Questions about the table below. Counting starts at 0.
1) Report the entry in row 0 and column 1.
2) Report the top-right entry.
3) Report the entry just right of -1.24.
4) Report the median entry.
5) Report the entry at row 0, column 0.
6) Report the entry in the bottom-right corner.
7) Report the entry directly above the centre entry.
8) Report the entry in the bottom-left corner.
-3.87  -1.80  -1.24   1.87   3.89   0.38  -4.31
 3.89   1.94   1.18  -1.87  -3.82  -0.25   4.40
 0.58   3.41  -1.01   0.37   2.24   4.53   1.99
 3.95   1.67   1.34  -1.78  -3.97  -0.44   4.39
-2.85  -1.10  -0.81   2.12   3.87   1.12  -3.22
1) -1.80
2) -4.31
3) 1.87
4) 0.58
5) -3.87
6) -3.22
7) -1.87
8) -2.85

Read these off the grid that follows. Indices start at 0.
1) The entry in row 0 and column 2?
2) The entry just right of the smallest entry?
3) The entry in row 0 and column 1?
4) The entry at row 1, column 0?
5) The entry in row 2 and column 1?
6) The entry directly above the largest entry?
7) The entry directly above the smallest entry?
8) The entry in the top-left corner?
[[-3.36  2.86  2.89  3.67 -0.15 -5.10 -5.06  0.48  2.20 -5.09 -5.10]
 [ 2.17  4.88  5.05  4.45  0.56  4.75  4.35  5.00  5.06  4.90  5.10]
 [-3.50 -2.67 -5.07 -1.24 -2.15 -5.14 -5.07 -3.52 -3.91 -5.07 -5.05]
 [-5.16 -5.14 -5.02 -5.02 -5.08  1.23  3.15 -5.15 -5.11  0.52 -5.07]
 [-3.86 -4.50  2.07 -5.10 -4.87  5.15  5.12 -3.54 -0.60  5.08  5.07]
 [-5.08  3.33  5.25  1.44 -5.07  5.09  4.71  3.32  5.21  4.90  5.12]
 [-1.60  5.05  5.08  5.15  2.56  0.64 -0.50  5.19  5.02 -0.98 -2.53]
 [ 2.96 -0.60  3.05 -2.77 -0.81  5.14  5.13  1.65  1.86  5.19  5.07]]
1) 2.89
2) -5.14
3) 2.86
4) 2.17
5) -2.67
6) 2.07
7) -3.50
8) -3.36

Questions about the row below.
1) What is the 2nd entry from the end?
2) What is the entry just right of the largest entry?
3) What is the entry just left of 5.37?
4) What is the second entry from the left?
[3.83 5.37 1.42 4.67 4.31 1.31]
1) 4.31
2) 1.42
3) 3.83
4) 5.37

array([[30,  7, 72, 59,  9, 34, 50, 24, 51],
       [38, 23, 47, 24, 18, 47, 63,  6, 47],
       [19,  9, 64, 85, 21, 12,  7, 60, 34]])
Give the entry in the bottom-right corner.
A: 34
The first entry in the row that holds the largest entry: 19
The entry directly above the largest entry: 24
The 2nd largest entry is 72
Give the entry in the top-right corner.
A: 51
Give the entry directly below the smallest entry.
A: 60
Give the entry just right of the smallest entry.
A: 47
Give the 4th entry in reading order.
A: 59
The largest entry in the first column: 38
The entry just right of 30 -> 7
The second entry on the diagonal from the top-right corner is 6
The top-left entry: 30
Give the third entry on the main diagonal.
A: 64
Give the entry directly above the smallest entry.
A: 24

[[1.53, 1.78, 0.43, -0.48, 0.49, 3.15, -0.61, -0.93, -3.65, 2.00], [-0.15, 0.04, -1.06, 0.96, 0.69, 0.38, -0.08, -1.25, 0.18, -1.00], [2.13, -3.31, 2.95, 4.78, 0.71, 3.14, 2.92, -3.50, 2.84, 1.59], [1.21, 1.69, 0.21, -0.41, 0.39, 3.38, -0.46, -0.99, -3.77, 1.84], [-0.85, 3.75, -2.81, 2.49, 4.19, -0.30, 1.86, -0.15, 2.05, 2.77], [1.87, 0.53, 0.09, 0.56, 1.26, -0.78, -0.86, -0.95, 0.74, -0.29], [0.49, -0.31, -0.91, -0.24, 1.69, -0.72, 0.55, -1.49, -0.30, -0.84], [1.75, 0.22, -1.05, 2.61, 3.07, 0.71, -0.55, -0.64, -0.90, -2.66], [0.32, 0.13, -0.70, 0.97, 3.54, 1.27, -2.20, -2.86, 0.47, -1.59], [0.26, 0.14, -0.80, 0.90, 0.84, 0.12, -0.25, -1.18, 0.31, -0.86], [-0.84, 3.74, -2.83, 2.50, 4.23, -0.28, 1.88, -0.14, 2.06, 2.81], [1.20, -0.11, -0.77, 4.04, 4.79, 0.38, -2.06, -1.86, -2.07, -2.87]]
Give the largest entry.
A: 4.79
The entry just left of the smallest entry: -0.99
The entry just right of -0.93 -> -3.65
Give the entry just left of -2.07.
A: -1.86
The entry just right of the smallest entry is 1.84
Give the entry just right of the largest entry.
A: 0.38
Give the entry just left of the largest entry.
A: 4.04
Give the entry just left of 1.26.
A: 0.56
The entry just right of -0.70 -> 0.97
The entry just left of 1.78: 1.53
Give the entry just left of -0.28.
A: 4.23
Give the entry just left of 2.92.
A: 3.14

[[ 4.30  0.40  0.44  3.26 -0.09 -0.83  2.72 -2.65  1.07 -1.11 -1.03  4.16
  -0.60 -0.11 -2.43  0.67]
 [ 3.41  0.29  0.77  3.24 -0.75 -1.41  0.61  1.83  0.06 -0.12 -0.71  2.08
   1.11 -0.18 -1.88  0.30]
 [ 2.83  0.73  1.16  2.34 -1.89 -1.16  1.52  0.80  1.38  0.39 -0.42  2.45
   0.73 -0.01 -0.86 -0.56]
 [ 3.31  0.56  0.57  4.50  1.41 -0.53  0.64  0.02 -0.70 -0.38  1.84  2.32
   2.08 -0.65 -3.33 -1.21]
 [ 2.33  0.90  0.98  2.60 -0.60 -0.87  1.68  0.79  0.68 -0.73  0.19  1.97
   1.11  0.65 -2.74  0.14]
 [ 3.09  0.24  0.52  2.28  0.99 -0.93  1.06  1.81  2.87 -0.46  2.32 -0.79
   1.10 -0.21 -1.58 -0.35]
 [ 2.45 -0.12  1.73  2.65 -0.96 -0.62  0.57 -0.10  1.88 -0.10  0.39  2.42
   0.96 -0.28 -1.19  0.88]
 [ 2.09  0.29  0.60  2.83 -0.34 -0.89  1.52 -0.41  0.87 -0.41  0.59  1.89
   0.32  0.14 -1.88  0.77]
 [ 3.75  0.87  1.12  3.63 -1.28 -1.70  0.84 -0.58  0.46 -0.45 -0.40  2.09
   0.91 -1.10 -1.20  1.69]]
The entry just right of 0.68: -0.73
The entry just right of 2.28 -> 0.99
The entry just right of 2.87 is -0.46
The entry just right of -1.03: 4.16
The entry just right of -0.01: -0.86
The entry just left of the largest entry: 0.57
The second smallest entry -> -2.74
The 3rd smallest entry? -2.65
The entry just left of 1.16 -> 0.73
The entry just left of 1.97 -> 0.19
The largest entry -> 4.50
The entry just right of the smallest entry is -1.21
The entry just right of -0.28? -1.19
The entry just left of the smallest entry? -0.65
The entry just right of 2.34? -1.89
The smallest entry? -3.33
The first entry in reading order? 4.30
The entry just left of -2.74? 0.65
The entry just right of -0.18? -1.88
The entry just left of -0.18 is 1.11
The entry just right of 1.84: 2.32
The entry just right of -2.43? 0.67
